Here is a tiny trained network, its code and every weight. The questions are about switching its units off for an input and a class, where a switched-off unit gives its printed mean instead of its output.

import numpy as np


def w(rows, s, z=0):
    codes = np.array(rows[::2]) - 128.0
    scale = np.full(codes.shape[1], s)
    scale[-1] = z or s
    return codes * scale


def f(y):
    return y / 2 * (1 + np.tanh(0.7978845608 * (y + 0.044715 * y**3)))


def log_softmax(a):
    a = a - a.max(-1, keepdims=True)
    return a - np.log(np.exp(a).sum(-1, keepdims=True))


def net(x, mask):
    res = np.array(x, float).reshape(1, 4) / 4 @ E
    y = f(res @ A[0][:, :-1].T + A[0][:, -1])
    res = res + np.where(mask, y, B[0][:, -1]) @ B[0][:, :-1]
    return log_softmax(res[-1] @ U[:, :-1].T + U[:, -1])


A, B = {}, {}
E = w([
[141,200,116,209],'x0',
[179,126,253,152],'x1',
[37,83,122,181],'x2',
[89,207,192,79],'x3',
],0.014)
A[0] = w([
[147,98,125,43,116],'neuron 0',
[216,129,102,107,130],'neuron 1',
[80,210,104,231,123],'neuron 2',
[84,125,84,97,118],'neuron 3',
[188,154,113,86,247],'neuron 4',
[115,27,121,203,112],'neuron 5',
[234,107,51,148,115],'neuron 6',
[86,184,43,140,72],'neuron 7',
[41,23,178,64,126],'neuron 8',
[95,128,156,65,104],'neuron 9',
[144,216,135,50,109],'neuron 10',
[163,97,186,173,114],'neuron 11',
[66,173,173,106,105],'neuron 12',
[132,113,109,107,100],'neuron 13',
[190,94,100,168,110],'neuron 14',
[202,118,154,140,96],'neuron 15',
[77,176,172,79,94],'neuron 16',
[181,153,111,83,191],'neuron 17',
[99,138,73,98,111],'neuron 18',
[92,88,139,173,106],'neuron 19',
[154,106,174,143,99],'neuron 20',
[5,94,143,138,116],'neuron 21',
[158,59,121,187,104],'neuron 22',
[165,87,71,143,102],'neuron 23',
[57,180,151,106,105],'neuron 24',
[126,159,62,123,116],'neuron 25',
[135,94,174,158,109],'neuron 26',
[203,146,217,9,130],'neuron 27',
[136,68,140,80,118],'neuron 28',
[211,66,101,146,114],'neuron 29',
[119,53,157,53,106],'neuron 30',
[104,97,216,185,152],'neuron 31',
[80,152,148,131,119],'neuron 32',
[210,169,106,106,82],'neuron 33',
[166,62,112,166,118],'neuron 34',
[54,93,175,172,185],'neuron 35',
[223,68,222,118,137],'neuron 36',
[91,172,133,226,108],'neuron 37',
[120,141,204,128,109],'neuron 38',
[73,199,141,81,129],'neuron 39',
[118,175,123,212,106],'neuron 40',
[136,92,130,116,94],'neuron 41',
[174,204,105,183,107],'neuron 42',
[139,141,174,181,113],'neuron 43',
[63,123,136,176,150],'neuron 44',
[128,92,191,161,113],'neuron 45',
],0.013,0.014)
B[0] = w([
[166,129,114,83,173],'neuron 0',
[133,25,145,141,172],'neuron 1',
[167,133,123,84,205],'neuron 2',
[105,120,89,112,168],'neuron 3',
[150,84,113,195,228],'neuron 4',
[122,103,161,154,190],'neuron 5',
[98,113,168,139,190],'neuron 6',
[104,140,105,78,178],'neuron 7',
[204,161,115,102,221],'neuron 8',
[134,153,151,120,166],'neuron 9',
[109,91,165,126,192],'neuron 10',
[89,154,75,73,174],'neuron 11',
[107,164,188,166,176],'neuron 12',
[121,150,122,89,131],'neuron 13',
[113,178,185,129,165],'neuron 14',
[114,103,119,106,163],'neuron 15',
[109,188,176,152,179],'neuron 16',
[140,47,113,149,194],'neuron 17',
[58,136,90,89,165],'neuron 18',
[147,83,156,133,155],'neuron 19',
[99,156,98,79,153],'neuron 20',
[140,53,131,117,199],'neuron 21',
[96,189,197,128,169],'neuron 22',
[90,155,159,108,163],'neuron 23',
[102,134,175,143,172],'neuron 24',
[113,117,101,91,165],'neuron 25',
[72,110,109,84,154],'neuron 26',
[128,104,126,125,248],'neuron 27',
[160,178,130,105,165],'neuron 28',
[107,160,182,147,175],'neuron 29',
[182,226,118,36,185],'neuron 30',
[109,110,76,134,200],'neuron 31',
[141,126,170,162,151],'neuron 32',
[123,61,149,94,161],'neuron 33',
[118,201,195,154,169],'neuron 34',
[158,2,127,177,205],'neuron 35',
[104,121,93,131,228],'neuron 36',
[184,139,131,64,180],'neuron 37',
[104,148,118,117,174],'neuron 38',
[84,142,163,177,191],'neuron 39',
[168,175,123,76,172],'neuron 40',
[132,128,153,94,131],'neuron 41',
[197,165,117,28,179],'neuron 42',
[123,129,101,91,162],'neuron 43',
[138,59,140,149,179],'neuron 44',
[82,124,83,89,166],'neuron 45',
],0.012,0.018)
U = w([
[216,169,136,62,136],'0',
[42,160,226,131,128],'1',
[7,129,44,84,126],'2',
[138,67,147,124,84],'3',
[146,107,97,175,248],'4',
[127,208,113,163,104],'5',
[90,190,108,133,97],'6',
[124,206,84,141,101],'7',
],0.015)

Each question gives the input, the list of numbers given to net, and the class t.
The units are the neurons (one row each of A and B). Each row of codes is followed by its name. A weight is (code - 128) times the scale printed after its matrix; where a second scale follows, it is the last column's (A, B and U).
mask holds one flag per neuron, in row order. A switched-off neuron (its flag False) gives its mean, the last column of its row in B, instead of its output. The means were averaged over made-up inputs and are rounded, as every weight is.
A unit's drop is (log p(t) with every unit on - log p(t) with that unit switched off) / (log p(t) with every unit on - log p(t) with every unit switched off).
The circuit of an input: a set's keep is (log p(t) with only the set's units on - log p(t) with every unit switched off) / (log p(t) with every unit on - log p(t) with every unit switched off). Starting from the 12 units with the biggest drops (on a tie, the unit counted first), units are removed one at a time, each time the one whose removal leaves the highest keep (on an exact tie, the one counted first), for as long as the keep stays at least 0.8.
units of the circuit, in order: the units of the circuit, biggest drop first
top k neurons: the k neurons with the biggest drops, biggest first
drop when u is switched off: that unit's drop, to one decimal
input [5,-5,1,-3], class 0: units of the circuit, in order -> [neuron 2]
input [-7,-3,8,0], class 3: top 2 neurons -> [neuron 35; neuron 21]
input [6,8,8,-3], class 2: top 3 neurons -> [neuron 11; neuron 45; neuron 31]
input [7,5,8,0], class 3: top 4 neurons -> [neuron 35; neuron 44; neuron 30; neuron 8]
input [-4,5,-5,3], class 2: top 2 neurons -> [neuron 36; neuron 35]
input [7,6,7,3], class 0: top 2 neurons -> [neuron 37; neuron 40]
input [-2,6,7,3], class 3: top 4 neurons -> [neuron 35; neuron 8; neuron 21; neuron 44]
input [-5,-1,5,1], class 0: top 2 neurons -> [neuron 8; neuron 30]
input [-3,3,-1,-1], class 4: top 4 neurons -> [neuron 42; neuron 37; neuron 2; neuron 40]
input [7,-7,3,3], class 0: top 2 neurons -> [neuron 2; neuron 37]
input [-8,-3,0,8], class 0: top 2 neurons -> [neuron 8; neuron 30]
input [-2,-5,-7,-6], class 3: top 2 neurons -> [neuron 1; neuron 17]
input [-3,0,5,-6], class 1: top 2 neurons -> [neuron 22; neuron 34]
input [-3,-7,-8,-7], class 3: units of the circuit, in order -> [neuron 1]
input [8,6,8,-7], class 0: top 2 neurons -> [neuron 37; neuron 40]
input [5,-3,-6,0], class 3: drop when neuron 1 is switched off -> 0.2
input [6,3,1,-5], class 0: drop when neuron 42 is switched off -> 0.1
input [-6,-8,-2,-8], class 1: drop when neuron 34 is switched off -> 0.3
